Below is a small trained network, with its code and all its weights. Each question gives an input and a class and asks what happens when units are switched off, that is, made to give their printed mean instead of their output.

import numpy as np


def w(rows, s, z=0):
    codes = np.array(rows[::2]) - 128.0
    scale = np.full(codes.shape[1], s)
    scale[-1] = z or s
    return codes * scale


def f(y):
    return np.maximum(y, 0)


def log_softmax(a):
    a = a - a.max(-1, keepdims=True)
    return a - np.log(np.exp(a).sum(-1, keepdims=True))


def net(x, mask):
    res = np.array(x, float).reshape(1, 5) / 4 @ E
    y = f(res @ A[0][:, :-1].T + A[0][:, -1])
    res = res + np.where(mask, y, B[0][:, -1]) @ B[0][:, :-1]
    return log_softmax(res[-1] @ U[:, :-1].T + U[:, -1])


A, B = {}, {}
E = w([
[136,119,241,206,150,149,128,80],'x0',
[197,118,183,138,50,95,90,252],'x1',
[26,157,204,58,102,86,87,185],'x2',
[98,182,72,123,165,177,35,160],'x3',
[75,195,132,33,221,111,255,182],'x4',
],0.0082)
A[0] = w([
[148,132,2,163,171,117,147,105,13],'n0',
[158,100,232,162,104,63,129,104,4],'n1',
[160,177,91,87,173,121,107,107,60],'n2',
[127,135,104,84,179,143,118,129,107],'n3',
[204,54,58,142,75,93,152,144,237],'n4',
[83,105,103,150,140,189,163,18,178],'n5',
[91,169,130,137,68,149,62,243,104],'n6',
[117,197,144,115,155,89,90,79,74],'n7',
[95,179,60,108,155,151,158,130,94],'n8',
],0.0087,0.0022)
B[0] = w([
[20,167,201,209,62,22,254,202,209],'n0',
[88,146,194,146,54,95,175,177,205],'n1',
[132,122,46,179,87,100,146,156,165],'n2',
[116,153,178,130,81,146,122,66,169],'n3',
[191,173,58,65,179,200,43,33,236],'n4',
[187,49,99,109,217,146,3,75,255],'n5',
[168,111,41,74,228,153,113,97,212],'n6',
[141,99,52,108,172,61,126,119,160],'n7',
[108,61,139,175,45,61,137,193,197],'n8',
],0.0088,0.0091)
U = w([
[31,172,210,150,12,46,253,216,3],'0',
[201,163,39,52,190,176,15,68,253],'1',
],0.0058,0.0016)

Each question gives the input, the list of numbers given to net, and the class t.
The units are the neurons (one row each of A and B). Each row of codes is followed by its name. A weight is (code - 128) times the scale printed after its matrix; where a second scale follows, it is the last column's (A, B and U).
mask holds one flag per neuron, in row order. A switched-off neuron (its flag False) gives its mean, the last column of its row in B, instead of its output. The means were averaged over made-up inputs and are rounded, as every weight is.
A unit's drop is (log p(t) with every unit on - log p(t) with that unit switched off) / (log p(t) with every unit on - log p(t) with every unit switched off).
The circuit of an input: a set's keep is (log p(t) with only the set's units on - log p(t) with every unit switched off) / (log p(t) with every unit on - log p(t) with every unit switched off). Starting from all 9 units, units are removed one at a time, each time the one whose removal leaves the highest keep (on an exact tie, the one counted first), for as long as the keep stays at least 0.8.
circuit, biggest first: the units of the circuit, biggest drop first
most important unit: the unit with the biggest drop
k most important neurons: the k neurons with the biggest drops, biggest first
drop of u: that unit's drop, to one decimal
input [2,-7,-8,-3,8], class 0: most important unit => n0
input [2,-4,0,8,6], class 0: circuit, biggest first => n8, n4
input [6,-2,4,5,5], class 0: 2 most important neurons => n4, n5
input [0,1,0,-3,0], class 0: 3 most important neurons => n5, n6, n4
input [-5,-8,0,0,-2], class 0: 4 most important neurons => n0, n4, n8, n6
input [5,5,-4,1,6], class 0: 3 most important neurons => n5, n4, n6
input [-7,4,5,-6,2], class 1: 2 most important neurons => n0, n6
input [-3,6,0,-5,5], class 1: drop of n1 => 0.1
input [-8,-2,-4,5,1], class 0: drop of n0 => 0.2
input [-3,-4,4,-3,6], class 0: drop of n4 => 0.2
